Look-ups in named tables: a row name and a column name give one cell, copied from the table.

det.tsv
	bes	zege	dubazus	dofu	metu	tilupud	zete	zil	bet	fiv
ril	24.3	3.0	3.7	19.5	2.5	21.2	17.6	7.3	-8.8	-24.5
vop	-14.1	69.2	-41.6	17.5	-3.0	2.9	75.8	7.0	70.3	-32.8
gaz	-27.7	28.0	-19.4	5.0	31.4	-15.7	15.3	-0.7	66.1	0.2
vuz	-31.4	2.7	-31.9	-11.1	8.3	-17.1	54.3	29.8	62.8	16.5
givanez	4.1	-20.8	48.7	61.7	31.1	5.6	29.2	-3.3	-8.6	-9.4
luz	-8.0	27.2	0.3	23.5	11.2	2.4	27.1	-11.7	37.5	-11.9
vunesi	-75.4	-30.7	0.3	27.6	17.8	3.5	-29.1	-14.1	-3.4	35.3
fufafi	13.6	-10.1	20.8	42.6	16.3	6.5	24.3	9.9	-6.9	-10.8
vuvu	-28.8	-18.5	9.5	36.0	8.9	9.0	-26.7	-4.0	-24.4	-12.7
seb	11.8	4.0	-1.4	-15.3	-4.5	20.1	-1.9	-1.9	-5.2	-8.0
ris	6.4	0.3	0.2	39.3	35.2	35.7	-11.6	8.4	-8.7	-51.4
bag	-19.0	-22.5	-7.8	-32.3	-6.2	10.0	29.1	11.4	22.4	22.0
benefin	-22.6	9.0	20.6	17.6	40.6	0.3	-11.1	-18.8	19.9	0.8

zil of seb: -1.9
metu of vunesi: 17.8
dofu of vuvu: 36.0
zege of ris: 0.3
bet of vuvu: -24.4
fiv of vuvu: -12.7
dubazus of vuvu: 9.5
zil of fufafi: 9.9
bet of fufafi: -6.9
zege of luz: 27.2
zete of bag: 29.1
zil of vuz: 29.8
zete of givanez: 29.2
dofu of vunesi: 27.6
tilupud of vop: 2.9
tilupud of fufafi: 6.5
zete of vop: 75.8
zil of vop: 7.0
metu of benefin: 40.6
zege of gaz: 28.0

fur:
columns: ker, bavule, demiv, tabom
kesigu: [134, 94, 108, 157]
vinote: [127, 155, 171, 126]
lekiv: [130, 71, 113, 163]
roli: [207, 169, 106, 136]
tukoram: [126, 124, 119, 128]
ven: [119, 91, 113, 41]
setem: [128, 151, 96, 106]
kug: [87, 163, 84, 145]
pof: [129, 127, 162, 106]

What is the demiv of kug in fur?
84
What is the ker of lekiv in fur?
130
What is the bavule of pof in fur?
127
What is the bavule of kug in fur?
163
What is the ker of vinote in fur?
127
What is the ker of setem in fur?
128
What is the tabom of lekiv in fur?
163
What is the ker of roli in fur?
207
What is the ker of ven in fur?
119

nafive =
|  | bev | luf | dumip | mikom | sape |
|---|---|---|---|---|---|
| bebilo | 0.148 | 0.938 | 0.505 | 0.381 | 0.064 |
| namulog | 0.278 | 0.541 | 0.174 | 0.597 | 0.320 |
| vamere | 0.282 | 0.168 | 0.426 | 0.366 | 0.349 |
| nov | 0.404 | 0.387 | 0.321 | 0.453 | 0.187 |
| duki | 0.277 | 0.338 | 0.398 | 0.380 | 0.325 |
| rit | 0.327 | 0.547 | 0.386 | 0.417 | 0.276 |
| fipum | 0.230 | 0.139 | 0.453 | 0.345 | 0.384 |
| revital | 0.323 | 0.353 | 0.333 | 0.376 | 0.452 |
| vamom | 0.086 | 0.014 | 0.264 | 0.262 | 0.515 |
| givako | 0.270 | 0.067 | 0.486 | 0.392 | 0.333 |
| lovipa | 0.388 | 0.381 | 0.336 | 0.399 | 0.438 |
| vefipi | 0.315 | 0.469 | 0.355 | 0.383 | 0.322 |
| tulib | 0.677 | 0.505 | 0.608 | 0.554 | 0.856 |

bev of vamere is 0.282
sape of bebilo is 0.064
bev of duki is 0.277
dumip of rit is 0.386
mikom of lovipa is 0.399
bev of givako is 0.270
bev of nov is 0.404
dumip of revital is 0.333
dumip of duki is 0.398
dumip of fipum is 0.453

Table ner
         zumuga  nipoda  gigegem     kes
bev       0.908   0.303    0.478   0.156
kigela    0.053   0.040    0.285   0.353
ruzat     0.192   0.717    0.066   0.521
liguz    -0.006  -0.127    0.183   0.337
pelosot  -0.032   0.935    0.276   0.602
sif       0.032   0.145    0.055  -0.428
dekup    -0.106   0.058   -0.003   0.754
rel      -0.762   0.500    0.163  -0.197
zepovi    0.128   0.151    0.430   0.449

gigegem of zepovi = 0.430
zumuga of rel = -0.762
gigegem of dekup = -0.003
kes of ruzat = 0.521
kes of pelosot = 0.602
gigegem of rel = 0.163
gigegem of kigela = 0.285
zumuga of zepovi = 0.128
gigegem of pelosot = 0.276
kes of kigela = 0.353
kes of dekup = 0.754
nipoda of bev = 0.303
nipoda of dekup = 0.058
zumuga of pelosot = -0.032
gigegem of liguz = 0.183
nipoda of kigela = 0.040
zumuga of ruzat = 0.192

pib
columns: pof, ruv, rep, vobo, nevim, rirur
bugur: [806, 2329, 3651, 2568, 6095, 2970]
zalis: [2583, 7543, 599, 5708, 6049, 7773]
pel: [2707, 1181, 6347, 2534, 5392, 1669]
zadir: [9689, 6506, 8060, 7251, 3695, 5789]
muki: [5434, 1495, 8617, 3412, 4698, 1517]

zalis, vobo => 5708
muki, vobo => 3412
pel, nevim => 5392
muki, nevim => 4698
zalis, rep => 599
bugur, nevim => 6095
bugur, pof => 806
zalis, nevim => 6049
zadir, vobo => 7251
zalis, ruv => 7543
zadir, rep => 8060
Which row has the largest pof? zadir

mup
         mopu  sasala  sevume  kizuka  firig  gav  difula  subekor  reg
posu      0.5     0.3     0.0     0.5    0.3  0.0     0.2      0.4  0.6
loz       0.4     0.6    -0.6     0.3    0.3  0.2     0.7      0.1  0.6
dag       0.4     0.2     0.8     0.1    0.4  0.4     0.3      0.1  0.4
batagab   0.4     0.2     0.3     0.4    0.4  0.4     0.0      0.5  0.2
kud       0.3     0.1     0.1     0.5    0.4  0.2     0.2      0.8  0.4
pepof     0.4     0.3     0.5     0.1    0.6  0.2     0.7      0.5  0.4
gub       0.4     0.4    -0.2     0.2    0.1  0.3     0.6      0.6  0.2
nonolo    0.4     0.4     0.1     0.0    0.4  0.3     0.5      0.4  0.6
bif       0.3     0.2     0.1     0.4    0.5  0.7     0.5      0.2  0.7
ked       0.4     0.3     0.5     0.2    0.1  0.5     0.1      0.0  0.3
lepuz     0.4     0.4     0.4     0.2    0.3  0.3     0.4      0.4  0.3

What is the mopu of kud in mup? 0.3
What is the kizuka of pepof in mup? 0.1
What is the gav of pepof in mup? 0.2
What is the difula of pepof in mup? 0.7
What is the mopu of pepof in mup? 0.4
What is the firig of kud in mup? 0.4
What is the subekor of dag in mup? 0.1
What is the gav of posu in mup? 0.0
What is the kizuka of loz in mup? 0.3
What is the firig of bif in mup? 0.5
What is the firig of loz in mup? 0.3
What is the subekor of gub in mup? 0.6
What is the subekor of kud in mup? 0.8
What is the mopu of ked in mup? 0.4
What is the kizuka of nonolo in mup? 0.0
What is the mopu of nonolo in mup? 0.4
What is the reg of kud in mup? 0.4
What is the firig of posu in mup? 0.3
What is the kizuka of ked in mup? 0.2
What is the subekor of batagab in mup? 0.5
Row with the largest firig: pepof

